Below are the code and all the weights of a small trained network. Each question names an input and a target symbol and asks about switching units off, where a switched-off unit gives its printed mean instead of its output.

import numpy as np


def w(rows, s, z=0):
    codes = np.array(rows[::2]) - 128.0
    scale = np.full(codes.shape[1], s)
    scale[-1] = z or s
    return codes * scale


def norm(h):
    return h / np.sqrt((h * h).mean(-1, keepdims=True) + 1e-5)


def f(y):
    return np.maximum(y, 0)


def softmax(a):
    e = np.exp(a - a.max(-1, keepdims=True))
    return e / e.sum(-1, keepdims=True)


def log_softmax(a):
    a = a - a.max(-1, keepdims=True)
    return a - np.log(np.exp(a).sum(-1, keepdims=True))


def net(x, mask):
    ids = ['αδελμπφψ'.index(c) for c in x.split()]
    T = len(ids)
    res = E[ids] + P[:T]
    u = 0
    for l in range(2):
        r = norm(res)
        for j in range(2):
            rows = slice(3 * j, 3 * j + 3)
            q, k, v = (r @ M[l][rows].T for M in (Q, K, V))
            z = softmax(np.where(np.tri(T) > 0, q @ k.T / 3**0.5, -1e9)) @ v
            o = O[l][rows]
            res = res + np.where(mask[u + j], z, o[:, -1]) @ o[:, :-1]
        u += 2
        y = f(norm(res) @ A[l][:, :-1].T + A[l][:, -1])
        res = res + np.where(mask[u : u + 8], y, B[l][:, -1]) @ B[l][:, :-1]
        u += 8
    return log_softmax(norm(res)[-1] @ U[:, :-1].T + U[:, -1])


Q, K, V, O, A, B = {}, {}, {}, {}, {}, {}
E = w([
[91,180,143,117,116,157,162,113,34,92],'α',
[102,170,153,106,198,141,205,134,36,143],'δ',
[77,134,128,124,70,143,152,90,108,48],'ε',
[152,121,184,239,121,93,116,94,95,110],'λ',
[131,190,174,131,147,160,119,156,166,73],'μ',
[161,22,111,156,71,204,155,137,137,72],'π',
[49,107,50,145,181,119,172,117,123,233],'φ',
[68,63,3,148,76,121,110,97,167,125],'ψ',
],0.011)
P = w([
[98,114,159,45,168,224,54,1,133,110],'0',
[125,155,116,110,136,211,128,21,177,112],'1',
[131,153,101,146,150,185,146,67,174,88],'2',
[117,139,111,156,145,161,162,110,165,82],'3',
[106,134,124,159,128,141,167,135,160,91],'4',
[99,122,130,159,113,122,171,157,161,97],'5',
[93,118,137,154,80,105,167,176,155,115],'6',
[94,117,143,158,67,91,165,193,141,115],'7',
[88,119,148,162,44,77,157,213,139,132],'8',
],0.0063)
Q[0] = w([
[16,174,120,125,117,150,131,28,138,133],'0.h0',
[156,79,120,97,54,127,126,125,234,127],'0.h0',
[21,151,128,152,121,102,162,189,137,72],'0.h0',
[194,188,146,83,123,152,124,95,71,67],'0.h1',
[183,158,148,100,246,42,72,159,133,205],'0.h1',
[52,172,153,120,119,159,213,156,2,118],'0.h1',
],0.0061)
K[0] = w([
[40,246,102,61,143,41,122,137,133,115],'0.h0',
[68,63,80,133,95,141,97,33,138,46],'0.h0',
[89,187,188,234,113,62,98,109,103,134],'0.h0',
[161,196,145,51,109,231,159,197,111,91],'0.h1',
[119,185,31,37,246,119,209,177,94,255],'0.h1',
[135,150,220,185,133,139,144,54,24,104],'0.h1',
],0.0049)
V[0] = w([
[95,176,148,148,110,56,128,90,46,154],'0.h0',
[170,2,179,231,65,124,119,62,94,124],'0.h0',
[198,126,125,142,78,146,144,197,159,108],'0.h0',
[161,146,222,250,94,105,55,119,134,81],'0.h1',
[132,165,155,193,191,63,121,86,75,158],'0.h1',
[191,121,145,125,64,120,116,177,149,75],'0.h1',
],0.0054)
O[0] = w([
[41,52,165,197,133,150,128,148,176,95,36],'0.h0',
[103,168,99,229,127,45,216,103,67,99,22],'0.h0',
[128,193,134,135,93,93,147,180,145,169,3],'0.h0',
[161,93,161,193,221,123,138,126,254,188,231],'0.h1',
[141,136,138,210,133,72,163,178,224,74,48],'0.h1',
[59,109,155,137,114,184,31,107,201,186,48],'0.h1',
],0.0055,0.0021)
A[0] = w([
[157,117,143,134,139,142,118,123,214,216,101],'0.n0',
[99,116,144,86,61,207,142,80,73,98,190],'0.n1',
[126,70,129,135,147,100,122,61,184,149,48],'0.n2',
[229,169,115,71,95,134,62,177,169,209,1],'0.n3',
[112,111,138,92,102,88,102,122,186,191,11],'0.n4',
[101,160,179,90,144,149,69,71,50,204,122],'0.n5',
[108,167,83,104,1,117,154,119,33,110,22],'0.n6',
[166,189,152,143,183,136,155,166,147,127,15],'0.n7',
],0.006,0.0024)
B[0] = w([
[128,161,111,117,78,100,177,119,20,80,174],'0.n0',
[155,159,82,227,183,115,74,179,126,126,254],'0.n1',
[164,156,144,37,158,123,118,158,71,138,145],'0.n2',
[121,178,176,94,84,30,153,187,58,77,158],'0.n3',
[180,74,132,144,106,177,113,157,116,92,131],'0.n4',
[126,130,72,99,214,253,185,67,245,115,171],'0.n5',
[148,158,171,238,112,25,115,207,46,126,202],'0.n6',
[157,122,96,126,114,69,137,60,202,148,169],'0.n7',
],0.0055,0.0066)
Q[1] = w([
[134,147,96,165,194,137,239,119,107,151],'1.h0',
[117,145,232,48,151,123,144,122,119,141],'1.h0',
[108,120,159,194,64,53,203,116,214,184],'1.h0',
[131,145,143,81,157,165,129,189,165,129],'1.h1',
[113,142,183,219,132,1,220,157,212,130],'1.h1',
[125,96,63,130,115,120,150,52,212,140],'1.h1',
],0.0089)
K[1] = w([
[65,148,66,127,209,139,238,236,163,191],'1.h0',
[177,207,200,31,148,134,223,97,100,98],'1.h0',
[95,91,145,118,49,86,180,209,184,206],'1.h0',
[201,155,186,76,104,131,195,117,184,39],'1.h1',
[107,49,124,170,54,68,127,254,190,191],'1.h1',
[162,45,51,80,59,113,109,66,163,148],'1.h1',
],0.0072)
V[1] = w([
[103,142,191,165,113,114,137,113,66,102],'1.h0',
[96,142,144,57,125,148,99,120,134,154],'1.h0',
[76,112,67,157,114,55,100,203,51,180],'1.h0',
[99,205,120,78,182,23,116,95,157,124],'1.h1',
[119,85,2,127,105,125,59,97,118,97],'1.h1',
[235,142,124,121,130,155,168,141,88,136],'1.h1',
],0.0059)
O[1] = w([
[142,49,154,128,122,103,134,102,160,122,135],'1.h0',
[121,130,115,227,152,96,129,136,169,90,4],'1.h0',
[165,175,94,114,198,197,109,82,186,91,128],'1.h0',
[242,88,115,167,162,129,84,169,138,80,146],'1.h1',
[147,87,214,46,149,114,180,253,186,202,127],'1.h1',
[114,140,92,131,50,136,121,109,182,208,198],'1.h1',
],0.0062,0.0033)
A[1] = w([
[77,164,150,100,128,113,145,97,152,171,103],'1.n0',
[130,171,98,183,98,46,135,207,66,126,136],'1.n1',
[147,128,101,136,199,134,102,156,134,95,95],'1.n2',
[116,113,80,141,153,194,151,105,173,135,147],'1.n3',
[193,159,114,149,66,74,94,134,125,93,58],'1.n4',
[177,125,117,173,137,49,153,133,148,151,4],'1.n5',
[161,126,96,97,168,255,75,58,167,126,98],'1.n6',
[110,97,106,157,138,82,92,39,89,104,44],'1.n7',
],0.0098,0.0028)
B[1] = w([
[145,100,124,100,97,146,122,111,113,127,143],'1.n0',
[90,165,99,152,121,105,123,182,118,128,254],'1.n1',
[128,123,139,140,64,128,135,117,137,156,218],'1.n2',
[149,166,148,143,139,126,88,106,134,92,214],'1.n3',
[96,176,97,142,115,110,127,185,112,130,208],'1.n4',
[98,164,74,127,104,148,113,142,125,104,161],'1.n5',
[94,200,135,173,169,207,94,3,195,78,253],'1.n6',
[125,108,138,89,149,114,111,163,121,168,155],'1.n7',
],0.014,0.0078)
U = w([
[153,105,115,104,126,129,107,115,116,112,5],'α',
[144,109,135,97,123,120,112,114,112,115,23],'δ',
[127,103,120,92,130,118,125,110,114,98,28],'ε',
[108,38,166,148,206,44,97,85,79,130,246],'λ',
[99,179,63,166,84,98,123,208,84,118,170],'μ',
[104,90,131,91,2,100,189,32,104,168,144],'π',
[127,168,101,166,162,190,134,30,192,42,156],'φ',
[180,105,166,42,178,180,175,206,214,145,218],'ψ',
],0.0051,0.0026)

Each question gives the input, a string of symbols that net reads in full, and the target symbol t.
The units are the heads (3 rows each of Q, K, V and O) and the neurons (one row each of A and B). Each row of codes is followed by its name. A weight is (code - 128) times the scale printed after its matrix; where a second scale follows, it is the last column's (O, A, B and U).
mask holds one flag per unit, layer by layer, with each layer's heads first. A switched-off unit (its flag False) gives its mean, the last column of its rows in O or B, instead of its output. The means were averaged over made-up inputs and are rounded, as every weight is.
A unit's drop is (log p(t) with every unit on - log p(t) with that unit switched off) / (log p(t) with every unit on - log p(t) with every unit switched off).
The circuit of an input: a set's keep is (log p(t) with only the set's units on - log p(t) with every unit switched off) / (log p(t) with every unit on - log p(t) with every unit switched off). Starting from the 12 units with the biggest drops (on a tie, the unit counted first), units are removed one at a time, each time the one whose removal leaves the highest keep (on an exact tie, the one counted first), for as long as the keep stays at least 0.8.
units of the circuit, in order: the units of the circuit, biggest drop first
k most important neurons: the k neurons with the biggest drops, biggest first
k most important neurons of layer l: the k neurons of layer l with the biggest drops, biggest first
which heads matter: for each layer, one digit per head in row order, 1 if its drop is at least 0.15 and else 0, layers parted by /
input μ ψ ε μ ε, target μ: units of the circuit, in order : (1.n6)
input π π δ α α λ, target λ: which heads matter : 11 / 11
input π δ λ, target π: units of the circuit, in order : (1.h1; 0.n1; 1.n6; 1.n0)
input φ ε ψ ψ, target μ: which heads matter : 11 / 01
input δ λ μ δ ψ α π, target ψ: which heads matter : 01 / 11
input φ ε φ, target μ: units of the circuit, in order : (0.h1; 1.n6)
input μ φ ψ π λ μ, target π: which heads matter : 00 / 11
input π λ μ π π μ, target π: which heads matter : 00 / 00
input φ μ λ ε ε α ε π, target π: 3 most important neurons : (1.n6; 0.n1; 1.n1)
input μ μ λ, target μ: which heads matter : 00 / 10
input ε φ ψ φ ψ, target μ: 2 most important neurons of layer 0 : (0.n6; 0.n5)
input μ μ μ π π, target μ: which heads matter : 10 / 00
input ε λ μ μ μ ψ ε, target ψ: which heads matter : 01 / 01
input μ μ μ μ π λ, target π: most important neuron of layer 1 : (1.n6)
input μ ε ε, target μ: which heads matter : 00 / 00
input α δ λ, target λ: 3 most important neurons : (0.n1; 1.n6; 1.n7)
input α λ μ μ ψ π α, target ψ: which heads matter : 01 / 01
input φ μ μ, target μ: units of the circuit, in order : (1.h0; 1.n6)
input δ π φ φ λ ε ε δ φ, target φ: 2 most important neurons : (0.n6; 1.n1)
input μ π ψ μ λ, target ψ: 2 most important neurons : (0.n6; 0.n1)
input α μ μ μ λ α ψ ψ, target ψ: most important neuron : (1.n6)
input λ ε φ π π ε ψ δ μ, target ψ: which heads matter : 10 / 01
input ψ φ α μ λ ψ π, target ψ: units of the circuit, in order : (1.h1; 1.n6; 0.h1; 1.n1)
input π ψ π, target μ: which heads matter : 10 / 01
input μ φ φ, target μ: 2 most important neurons of layer 0 : (0.n5; 0.n6)
